arr = [[.37, -.30, -.32, .53, -.13], [.13, -.17, -.32, .56, .09], [.36, -.17, -.32, .54, -.13], [-.02, -.17, .04, .53, .60], [.36, -.17, -.32, -.09, -.51], [.36, -.17, -.57, .53, -.13], [.36, -.17, -.32, .53, -.64], [.36, -.18, .13, .53, -.50]]
arr[0][0]: .37
arr[0][3]: .53
arr[5][2]: -.57
arr[1][2]: -.32
arr[4][0]: .36
arr[6]: [.36, -.17, -.32, .53, -.64]
arr[0][4]: -.13
arr[5][1]: -.17
arr[6][1]: -.17
arr[:, 1]: [-.30, -.17, -.17, -.17, -.17, -.17, -.17, -.18]
arr[7]: [.36, -.18, .13, .53, -.50]
arr[6][4]: -.64
arr[3][3]: .53
arr[:, 4]: [-.13, .09, -.13, .60, -.51, -.13, -.64, -.50]
arr[4][4]: -.51
arr[3][2]: .04
arr[0]: [.37, -.30, -.32, .53, -.13]
arr[2][0]: .36
arr[1][4]: .09
arr[6][3]: .53
arr[:, 2]: [-.32, -.32, -.32, .04, -.32, -.57, -.32, .13]
arr[2][2]: -.32
arr[7][2]: .13
arr[6][2]: -.32
arr[4][2]: -.32
arr[2][4]: -.13
arr[:, 3]: [.53, .56, .54, .53, -.09, .53, .53, .53]
arr[5]: [.36, -.17, -.57, .53, -.13]

x =
.54; .55; .58; .66; .57; .60
.01; -.06; -.08; -.10; .02; .00
.12; .01; .02; .02; -.16; -.16
Indices start at 0.
row 0 col 0	.54
row 2 col 0	.12
row 2 col 3	.02
row 1 col 1	-.06
row 0 col 5	.60
row 1 col 2	-.08
row 2 col 2	.02
row 0 col 2	.58
row 0 col 3	.66
row 1 col 0	.01
row 0 col 4	.57

A =
array([[-.60,  .43,  .36, -.53, -.36,  .02, -.18,  .04,  .04, -.19,  .25,
        -.33],
       [-.09, -.22, -.22,  .47, -.10,  .44, -.05, -.17, -.51, -.36, -.02,
        -.62],
       [-.50,  .33,  .02, -.25, -.18,  .68, -.02, -.40, -.06, -.24,  .15,
        -.41],
       [ .43, -.38, -.40,  .54,  .30,  .56,  .12, -.20, -.22,  .13, -.11,
        -.16],
       [-.34,  .31,  .40, -.51, -.23,  .26, -.28,  .26,  .02,  .16,  .39,
        -.51],
       [-.31,  .23,  .46, -.43, -.30, -.14, -.34,  .47, -.04,  .08,  .34,
        -.47],
       [-.57,  .26, -.02, -.07, -.28,  .46, -.01, -.42, -.20, -.49,  .05,
        -.43],
       [ .21, -.27,  .12,  .20, -.03,  .20, -.31,  .50, -.38,  .23,  .25,
        -.72],
       [ .04, -.25, -.29,  .48,  .02,  .60,  .00, -.22, -.44, -.20, -.03,
        -.56],
       [ .10, -.23,  .20,  .16, -.13, -.03, -.35,  .57, -.40,  .10,  .24,
        -.72],
       [ .06,  .23,  .19, -.47,  .15,  .64, -.10,  .08,  .29,  .59,  .35,
        -.16]])
A[-11, 0] = -.60
A[8] = [.04, -.25, -.29, .48, .02, .60, .00, -.22, -.44, -.20, -.03, -.56]
A[3, 9] = .13
A[-10] = [-.09, -.22, -.22, .47, -.10, .44, -.05, -.17, -.51, -.36, -.02, -.62]
A[-3, 11] = -.56
A[2, 6] = -.02
A[-10, -9] = .47
A[-1, 4] = .15
A[5] = [-.31, .23, .46, -.43, -.30, -.14, -.34, .47, -.04, .08, .34, -.47]
A[10, -10] = .19
A[9, -1] = -.72
A[-5] = [-.57, .26, -.02, -.07, -.28, .46, -.01, -.42, -.20, -.49, .05, -.43]
A[6, -5] = -.42
A[-11, -8] = -.36
A[:, 6] = [-.18, -.05, -.02, .12, -.28, -.34, -.01, -.31, .00, -.35, -.10]
A[5, -3] = .08
A[-1, 9] = .59
A[-3, -2] = -.03
A[-1, 8] = .29
A[0, 10] = .25
A[10, 6] = -.10
A[3, -2] = -.11
A[-11, 2] = .36
A[:, 10] = [.25, -.02, .15, -.11, .39, .34, .05, .25, -.03, .24, .35]
A[-1, 5] = .64
A[-11, 9] = -.19
A[8, -7] = .60
A[3] = [.43, -.38, -.40, .54, .30, .56, .12, -.20, -.22, .13, -.11, -.16]
A[0, -5] = .04
A[2, 11] = -.41
A[10, -11] = .23
A[3, 6] = .12
A[1, -1] = -.62
A[-7, -1] = -.51
